Below is a small trained network, with its code and all its weights. Each question gives an input and a class and asks what happens when units are switched off, that is, made to give their printed mean instead of their output.

import numpy as np


def w(rows, s, z=0):
    codes = np.array(rows[::2]) - 128.0
    scale = np.full(codes.shape[1], s)
    scale[-1] = z or s
    return codes * scale


def norm(h):
    return h / np.sqrt((h * h).mean(-1, keepdims=True) + 1e-5)


def f(y):
    return np.maximum(y, 0)


def log_softmax(a):
    a = a - a.max(-1, keepdims=True)
    return a - np.log(np.exp(a).sum(-1, keepdims=True))


def net(x, mask):
    res = np.array(x, float).reshape(1, 4) / 4 @ E
    u = 0
    for l in range(3):
        y = f(norm(res) @ A[l][:, :-1].T + A[l][:, -1])
        res = res + np.where(mask[u : u + 9], y, B[l][:, -1]) @ B[l][:, :-1]
        u += 9
    return log_softmax(norm(res)[-1] @ U[:, :-1].T + U[:, -1])


A, B = {}, {}
E = w([
[149,186,121,196,149,141,129,86,156,111,122,144],'x0',
[102,164,60,160,133,144,86,165,77,43,83,157],'x1',
[78,54,116,113,109,97,28,225,5,128,140,132],'x2',
[93,128,139,194,118,211,101,154,173,94,125,128],'x3',
],0.014)
A[0] = w([
[102,103,114,159,125,185,91,199,117,71,123,124,46],'0.n1',
[128,174,94,213,135,151,100,128,87,53,113,137,168],'0.n2',
[114,52,163,104,126,165,104,182,132,166,147,123,69],'0.n3',
[135,114,109,37,119,78,120,148,2,116,123,125,46],'0.n4',
[123,168,94,186,126,161,107,135,110,23,120,129,147],'0.n5',
[149,173,126,142,133,107,179,59,198,145,122,133,124],'0.n6',
[144,187,116,174,138,108,142,69,133,114,129,131,32],'0.n7',
[142,158,118,90,124,157,201,93,232,92,124,125,134],'0.n8',
[123,146,109,105,139,162,170,145,171,67,107,130,4],'0.n9',
],0.021,0.0044)
B[0] = w([
[112,151,237,129,187,162,8,91,97,122,156,192,190],'0.n1',
[164,165,136,247,108,152,99,205,78,41,119,129,207],'0.n2',
[165,91,82,163,52,155,87,212,183,188,60,43,190],'0.n3',
[55,114,53,31,232,87,195,187,84,172,191,201,239],'0.n4',
[99,190,142,167,78,62,68,148,161,80,40,193,205],'0.n5',
[150,196,134,225,163,172,224,124,196,173,194,120,245],'0.n6',
[146,46,50,144,114,44,204,160,115,143,99,24,181],'0.n7',
[19,81,64,30,97,153,134,39,190,121,117,132,255],'0.n8',
[45,119,77,38,108,211,134,152,154,99,84,142,167],'0.n9',
],0.017,0.025)
A[1] = w([
[145,145,157,178,144,144,130,146,97,97,145,133,152],'1.n1',
[179,116,181,101,145,177,191,2,179,165,166,83,143],'1.n2',
[166,185,203,95,158,110,184,101,163,134,111,137,65],'1.n3',
[122,142,98,139,118,127,173,110,121,94,142,123,38],'1.n4',
[230,121,134,167,100,38,193,133,55,97,132,83,4],'1.n5',
[146,122,152,96,142,96,141,101,118,114,94,122,86],'1.n6',
[137,156,155,107,140,128,109,62,122,113,143,144,24],'1.n7',
[164,189,145,119,116,150,169,85,130,44,72,104,47],'1.n8',
[160,146,146,50,81,117,77,66,73,73,101,179,15],'1.n9',
],0.023,0.0033)
B[1] = w([
[188,154,151,149,116,106,132,66,79,116,159,131,157],'1.n1',
[149,213,210,138,170,182,124,89,175,159,189,142,253],'1.n2',
[156,204,36,114,99,133,89,116,152,146,147,153,151],'1.n3',
[155,119,105,149,78,127,128,121,110,120,105,95,176],'1.n4',
[163,91,185,163,254,88,173,145,142,161,8,49,134],'1.n5',
[127,129,112,146,137,146,123,143,134,115,149,120,128],'1.n6',
[157,100,165,100,115,110,153,135,122,111,89,106,130],'1.n7',
[120,92,63,81,141,115,158,174,122,161,146,153,158],'1.n8',
[146,98,221,74,123,112,130,105,128,101,93,129,146],'1.n9',
],0.025,0.022)
A[2] = w([
[122,119,175,112,156,164,216,39,155,141,223,83,142],'2.n1',
[147,60,124,95,123,103,171,123,101,144,145,142,2],'2.n2',
[78,122,97,97,116,140,217,87,148,113,152,133,63],'2.n3',
[117,70,95,7,222,89,148,85,37,191,189,142,109],'2.n4',
[124,147,107,151,113,103,214,100,193,98,98,107,199],'2.n5',
[202,135,147,153,149,55,178,123,85,125,139,110,130],'2.n6',
[135,102,114,133,120,190,142,74,174,206,185,88,127],'2.n7',
[174,76,131,107,65,123,156,148,172,202,112,63,132],'2.n8',
[71,118,90,129,118,154,144,87,152,75,67,144,66],'2.n9',
],0.021,0.0038)
B[2] = w([
[113,187,220,142,189,171,164,134,177,162,154,139,254],'2.n1',
[50,158,82,128,232,118,49,127,136,113,76,176,151],'2.n2',
[135,212,95,216,119,147,77,170,131,102,138,149,213],'2.n3',
[137,86,114,73,91,129,254,194,115,139,193,144,234],'2.n4',
[155,138,46,147,102,136,150,90,139,150,152,92,214],'2.n5',
[145,67,218,156,142,103,211,129,162,150,135,106,138],'2.n6',
[138,136,212,111,163,159,81,111,158,198,144,133,240],'2.n7',
[153,84,149,111,152,152,69,75,64,102,111,76,173],'2.n8',
[168,90,121,56,91,72,152,39,82,148,204,113,169],'2.n9',
],0.023,0.025)
U = w([
[190,121,125,220,159,59,185,151,104,109,48,67,51],'0',
[121,161,11,155,49,92,173,58,138,68,116,123,83],'1',
[100,104,111,55,171,126,184,227,71,163,183,175,159],'2',
[71,117,156,29,83,113,83,53,123,48,71,179,15],'3',
[163,64,161,99,137,179,34,138,96,188,94,48,29],'4',
[132,202,153,133,145,198,149,61,191,185,184,110,251],'5',
[146,173,219,191,137,95,35,164,39,53,103,207,178],'6',
],0.013,0.0034)

Each question gives the input, the list of numbers given to net, and the class t.
The units are the neurons (one row each of A and B). Each row of codes is followed by its name. A weight is (code - 128) times the scale printed after its matrix; where a second scale follows, it is the last column's (A, B and U).
mask holds one flag per neuron, layer by layer. A switched-off neuron (its flag False) gives its mean, the last column of its row in B, instead of its output. The means were averaged over made-up inputs and are rounded, as every weight is.
A unit's drop is (log p(t) with every unit on - log p(t) with that unit switched off) / (log p(t) with every unit on - log p(t) with every unit switched off).
The circuit of an input: a set's keep is (log p(t) with only the set's units on - log p(t) with every unit switched off) / (log p(t) with every unit on - log p(t) with every unit switched off). Starting from the 12 units with the biggest drops (on a tie, the unit counted first), units are removed one at a time, each time the one whose removal leaves the highest keep (on an exact tie, the one counted first), for as long as the keep stays at least 0.8.
circuit, biggest first: the units of the circuit, biggest drop first
top k neurons: the k neurons with the biggest drops, biggest first
k most important neurons of layer l: the k neurons of layer l with the biggest drops, biggest first
drop of u: that unit's drop, to one decimal
input [0,1,-1,-8], class 2: circuit, biggest first	0.n4
input [-6,-7,-1,-6], class 2: circuit, biggest first	2.n4, 1.n2
input [-7,5,-5,-4], class 2: circuit, biggest first	0.n4, 1.n2
input [-5,-8,5,1], class 4: circuit, biggest first	0.n3, 2.n8
input [8,3,1,1], class 0: top 3 neurons	0.n7, 1.n5, 0.n8
input [4,5,-8,-1], class 1: top 2 neurons	0.n5, 0.n2
input [-6,5,-3,5], class 3: 2 most important neurons of layer 0	0.n9, 0.n6
input [-8,-1,5,6], class 4: 2 most important neurons of layer 1	1.n8, 1.n1
input [-4,-8,4,-1], class 2: 4 most important neurons of layer 0	0.n4, 0.n6, 0.n2, 0.n5
input [3,3,4,-2], class 6: top 2 neurons	0.n2, 0.n5
input [-1,5,6,0], class 6: 2 most important neurons of layer 0	0.n2, 0.n8
input [1,-7,2,8], class 4: top 2 neurons	0.n3, 0.n6
input [1,-4,1,2], class 4: 2 most important neurons of layer 0	0.n3, 0.n6
input [0,7,4,-6], class 2: circuit, biggest first	0.n4
input [-5,-3,2,4], class 4: drop of 0.n3	1.0
input [2,7,-2,-8], class 0: drop of 0.n8	0.4
input [-6,0,6,-6], class 2: drop of 0.n7	0.0
